Here is a tiny trained network, its code and every weight. The questions are about switching its units off for an input and a target symbol, where a switched-off unit gives its printed mean instead of its output.

import numpy as np


def w(rows, s, z=0):
    codes = np.array(rows[::2]) - 128.0
    scale = np.full(codes.shape[1], s)
    scale[-1] = z or s
    return codes * scale


def f(y):
    return y / 2 * (1 + np.tanh(0.7978845608 * (y + 0.044715 * y**3)))


def softmax(a):
    e = np.exp(a - a.max(-1, keepdims=True))
    return e / e.sum(-1, keepdims=True)


def log_softmax(a):
    a = a - a.max(-1, keepdims=True)
    return a - np.log(np.exp(a).sum(-1, keepdims=True))


def net(x, mask):
    ids = ['ΓΘΛαβησω'.index(c) for c in x.split()]
    T = len(ids)
    res = E[ids] + P[:T]
    r = res
    for j in range(3):
        rows = slice(4 * j, 4 * j + 4)
        q, k, v = (r @ M[0][rows].T for M in (Q, K, V))
        z = softmax(np.where(np.tri(T) > 0, q @ k.T / 4**0.5, -1e9)) @ v
        o = O[0][rows]
        res = res + np.where(mask[j], z, o[:, -1]) @ o[:, :-1]
    y = f(res @ A[0][:, :-1].T + A[0][:, -1])
    res = res + np.where(mask[3:11], y, B[0][:, -1]) @ B[0][:, :-1]
    return log_softmax(res[-1] @ U[:, :-1].T + U[:, -1])


Q, K, V, O, A, B = {}, {}, {}, {}, {}, {}
E = w([
[131,113,103,209],'Γ',
[60,103,220,128],'Θ',
[210,159,123,114],'Λ',
[155,153,158,94],'α',
[5,162,75,56],'β',
[78,135,157,161],'η',
[165,156,155,101],'σ',
[222,54,149,133],'ω',
],0.011)
P = w([
[126,253,177,102],'0',
[105,195,142,136],'1',
[97,154,121,158],'2',
[86,124,110,173],'3',
[81,98,102,185],'4',
[73,81,95,198],'5',
[63,72,88,200],'6',
],0.0063)
Q[0] = w([
[181,169,152,168],'h0',
[171,166,5,127],'h0',
[235,88,55,24],'h0',
[129,120,184,57],'h0',
[196,62,222,59],'h1',
[236,129,124,76],'h1',
[148,248,39,225],'h1',
[213,76,11,154],'h1',
[119,93,87,149],'h2',
[162,144,90,109],'h2',
[135,118,97,126],'h2',
[75,191,121,152],'h2',
],0.017)
K[0] = w([
[111,152,164,174],'h0',
[197,190,45,147],'h0',
[253,144,179,194],'h0',
[162,136,188,77],'h0',
[148,46,159,21],'h1',
[227,107,124,85],'h1',
[158,220,29,200],'h1',
[239,104,128,203],'h1',
[118,89,88,105],'h2',
[171,149,106,128],'h2',
[142,134,102,126],'h2',
[95,175,127,192],'h2',
],0.019)
V[0] = w([
[203,71,123,106],'h0',
[120,130,162,140],'h0',
[103,126,217,172],'h0',
[218,52,155,118],'h0',
[119,180,148,105],'h1',
[135,114,150,134],'h1',
[121,160,143,114],'h1',
[145,43,96,168],'h1',
[148,147,32,138],'h2',
[152,139,124,131],'h2',
[111,118,89,115],'h2',
[249,184,231,90],'h2',
],0.011)
O[0] = w([
[109,103,197,168,1],'h0',
[123,155,115,140,161],'h0',
[129,199,95,154,235],'h0',
[103,124,206,192,5],'h0',
[124,94,143,137,90],'h1',
[112,129,105,131,139],'h1',
[122,102,136,136,105],'h1',
[137,191,99,111,195],'h1',
[101,171,156,175,110],'h2',
[128,149,115,136,133],'h2',
[106,122,144,133,90],'h2',
[122,179,2,87,117],'h2',
],0.015,0.0031)
A[0] = w([
[142,238,126,87,251],'n0',
[139,87,138,95,111],'n1',
[108,52,149,250,42],'n2',
[136,255,143,21,9],'n3',
[75,24,192,239,94],'n4',
[161,120,93,179,110],'n5',
[59,196,147,93,18],'n6',
[84,159,125,44,169],'n7',
],0.023,0.002)
B[0] = w([
[200,75,74,163,253],'n0',
[112,116,119,39,132],'n1',
[24,63,165,132,149],'n2',
[83,123,242,62,222],'n3',
[252,221,68,71,141],'n4',
[75,184,172,108,188],'n5',
[156,121,186,59,137],'n6',
[135,175,80,207,173],'n7',
],0.023,0.017)
U = w([
[215,118,232,69,188],'Γ',
[137,136,95,85,6],'Θ',
[18,45,129,209,194],'Λ',
[136,144,118,108,41],'α',
[71,254,164,64,129],'β',
[117,111,98,82,23],'η',
[138,161,130,122,2],'σ',
[243,226,27,245,221],'ω',
],0.0048,0.0053)

Each question gives the input, a string of symbols that net reads in full, and the target symbol t.
The units are the heads (4 rows each of Q, K, V and O) and the neurons (one row each of A and B). Each row of codes is followed by its name. A weight is (code - 128) times the scale printed after its matrix; where a second scale follows, it is the last column's (O, A, B and U).
mask holds one flag per unit, heads first, then neurons. A switched-off unit (its flag False) gives its mean, the last column of its rows in O or B, instead of its output. The means were averaged over made-up inputs and are rounded, as every weight is.
A unit's drop is (log p(t) with every unit on - log p(t) with that unit switched off) / (log p(t) with every unit on - log p(t) with every unit switched off).
The circuit of an input: a set's keep is (log p(t) with only the set's units on - log p(t) with every unit switched off) / (log p(t) with every unit on - log p(t) with every unit switched off). Starting from all 11 units, units are removed one at a time, each time the one whose removal leaves the highest keep (on an exact tie, the one counted first), for as long as the keep stays at least 0.8.
units of the circuit, in order: the units of the circuit, biggest drop first
unit that matters most: the unit with the biggest drop
k most important neurons: the k neurons with the biggest drops, biggest first
which heads matter: for each layer, one digit per head in row order, 1 if its drop is at least 0.15 and else 0, layers parted by /
input α ω η η, target ω: which heads matter	011
input ω σ α η Γ, target Γ: units of the circuit, in order	[h1; n3; n0; h0]
input Λ α Θ ω Λ Γ η, target Γ: 2 most important neurons	[n6; n3]
input Γ Θ η β Γ Θ, target η: 2 most important neurons	[n1; n3]
input Λ σ Θ ω ω Λ, target ω: 2 most important neurons	[n3; n2]
input η α α β, target β: 3 most important neurons	[n3; n0; n1]
input Γ ω Θ Γ η η, target ω: 3 most important neurons	[n3; n2; n5]
input Θ ω Γ Γ Λ ω Γ, target Λ: which heads matter	111
input ω η β Λ, target Λ: most important neuron	[n0]
input α Γ Γ ω α, target ω: 4 most important neurons	[n3; n2; n5; n1]
input ω β ω, target β: units of the circuit, in order	[n0; n4; n2; h0]
input Γ α Γ ω Θ Γ Γ, target β: 4 most important neurons	[n4; n0; n2; n5]
input Γ Γ Γ Γ, target β: units of the circuit, in order	[n0; h2]
input ω Θ Γ ω Γ Γ, target Λ: unit that matters most	h1
input α Γ Γ Γ α, target ω: 4 most important neurons	[n3; n2; n5; n6]
input Γ β Γ η, target η: 4 most important neurons	[n1; n3; n5; n0]
input Θ ω η ω α ω, target Λ: 2 most important neurons	[n2; n3]
input α Λ Λ η, target Γ: 3 most important neurons	[n3; n6; n0]
input α σ Γ, target Γ: units of the circuit, in order	[h1; n3; h2; n0]
input Θ σ Γ Θ, target ω: units of the circuit, in order	[h1; n3]
input α Γ Γ Θ β, target β: which heads matter	111
input η ω β ω, target β: which heads matter	100
input Θ η ω ω, target ω: unit that matters most	h0
